|  -9.6 |  -5.2 |   5.2 |  -2.2 |   5.6 |   6.2 |
|   4.3 |  -9.9 |   3.3 | -26.0 |   3.1 |  -3.0 |
|  -8.7 |  -2.8 |  18.8 |  29.3 |  -5.0 |  -4.2 |
|  -4.7 |  -3.6 |  50.7 |  10.2 |  11.2 |   4.4 |
| -22.0 |  -3.5 | -20.5 | -22.8 |  -0.3 |  -2.1 |
|  11.4 |  -2.9 |   4.7 |  13.8 |   1.7 |  -1.8 |
|  -7.4 |  12.9 |  19.7 | -20.1 | -12.5 |  -1.1 |
|  -4.2 |  -5.4 |  -8.5 | -30.0 |   1.2 |  -6.1 |
->
| -22.0 |  -3.5 | -20.5 | -22.8 |  -0.3 |  -2.1 |
|  -9.6 |  -5.2 |   5.2 |  -2.2 |   5.6 |   6.2 |
|  -8.7 |  -2.8 |  18.8 |  29.3 |  -5.0 |  -4.2 |
|  -7.4 |  12.9 |  19.7 | -20.1 | -12.5 |  -1.1 |
|  -4.7 |  -3.6 |  50.7 |  10.2 |  11.2 |   4.4 |
|  -4.2 |  -5.4 |  -8.5 | -30.0 |   1.2 |  -6.1 |
|   4.3 |  -9.9 |   3.3 | -26.0 |   3.1 |  -3.0 |
|  11.4 |  -2.9 |   4.7 |  13.8 |   1.7 |  -1.8 |

|  34.6 | -20.0 | -47.2 |  -6.5 |
| -49.6 | -24.2 |  33.4 |  14.1 |
| -47.9 |   7.8 |  36.3 | -13.2 |
|  37.2 | -18.2 | -13.0 |  46.6 |
|  41.1 | -20.7 | -34.0 |  20.2 |
|  19.9 | -20.1 |   9.1 |  58.0 |
| -53.1 |  -7.5 |  35.2 |  -3.8 |
| -52.4 |  -5.4 |  36.1 |  -4.6 |
->
| -53.1 |  -7.5 |  35.2 |  -3.8 |
| -52.4 |  -5.4 |  36.1 |  -4.6 |
| -49.6 | -24.2 |  33.4 |  14.1 |
| -47.9 |   7.8 |  36.3 | -13.2 |
|  19.9 | -20.1 |   9.1 |  58.0 |
|  34.6 | -20.0 | -47.2 |  -6.5 |
|  37.2 | -18.2 | -13.0 |  46.6 |
|  41.1 | -20.7 | -34.0 |  20.2 |

|  -4.6 | -23.6 | -19.7 |  31.0 |  24.9 | -22.4 |  25.1 |   3.4 | -22.5 |
|  11.7 |   1.6 | -24.1 | -30.7 | -43.5 | -26.4 |  -5.9 | -27.8 |  -7.6 |
|  -5.1 |  21.0 |  57.7 |   3.9 |  29.4 |  12.8 | -28.6 |  -9.0 |  17.2 |
|  25.5 |  19.9 | -18.5 |   6.1 |  13.4 |   7.5 | -10.1 |  10.7 |  -3.2 |
->
|  -5.1 |  21.0 |  57.7 |   3.9 |  29.4 |  12.8 | -28.6 |  -9.0 |  17.2 |
|  -4.6 | -23.6 | -19.7 |  31.0 |  24.9 | -22.4 |  25.1 |   3.4 | -22.5 |
|  11.7 |   1.6 | -24.1 | -30.7 | -43.5 | -26.4 |  -5.9 | -27.8 |  -7.6 |
|  25.5 |  19.9 | -18.5 |   6.1 |  13.4 |   7.5 | -10.1 |  10.7 |  -3.2 |

| -17.0 | -11.4 |  30.5 |  -6.3 | -10.6 |
| -32.9 |  44.7 |  -1.2 | -15.8 |  34.0 |
|  -5.1 | -37.7 |  32.3 |  19.5 | -22.9 |
| -29.3 |   1.6 | -42.3 |  26.5 |  23.8 |
| -15.1 | -42.5 |  16.6 |  17.7 |  -3.4 |
->
| -32.9 |  44.7 |  -1.2 | -15.8 |  34.0 |
| -29.3 |   1.6 | -42.3 |  26.5 |  23.8 |
| -17.0 | -11.4 |  30.5 |  -6.3 | -10.6 |
| -15.1 | -42.5 |  16.6 |  17.7 |  -3.4 |
|  -5.1 | -37.7 |  32.3 |  19.5 | -22.9 |

|  17.8 | -16.7 | -25.0 |
| -26.1 |  -8.2 |  31.7 |
| -21.4 |  23.2 |   7.9 |
| -20.3 |  -7.7 |  16.6 |
|  32.1 | -20.4 |  -9.8 |
|   1.1 | -29.0 | -45.9 |
->
| -26.1 |  -8.2 |  31.7 |
| -21.4 |  23.2 |   7.9 |
| -20.3 |  -7.7 |  16.6 |
|   1.1 | -29.0 | -45.9 |
|  17.8 | -16.7 | -25.0 |
|  32.1 | -20.4 |  -9.8 |

| -21.4 |   8.4 |  -2.6 |   3.7 | -13.6 | -13.0 | -25.6 |  11.6 |  13.5 | -11.7 |  -6.7 | -18.2 |
|  -2.3 | -14.6 |  -3.0 |  -4.2 |  -2.6 |  -1.3 |   1.8 | -16.1 | -15.6 |  -4.1 | -12.6 |  -4.8 |
|  -5.6 | -18.9 |  -5.1 |  25.0 | -33.9 | -46.0 |  12.5 | -35.2 |  38.4 | -48.3 |  13.0 | -38.8 |
->
| -21.4 |   8.4 |  -2.6 |   3.7 | -13.6 | -13.0 | -25.6 |  11.6 |  13.5 | -11.7 |  -6.7 | -18.2 |
|  -5.6 | -18.9 |  -5.1 |  25.0 | -33.9 | -46.0 |  12.5 | -35.2 |  38.4 | -48.3 |  13.0 | -38.8 |
|  -2.3 | -14.6 |  -3.0 |  -4.2 |  -2.6 |  -1.3 |   1.8 | -16.1 | -15.6 |  -4.1 | -12.6 |  -4.8 |
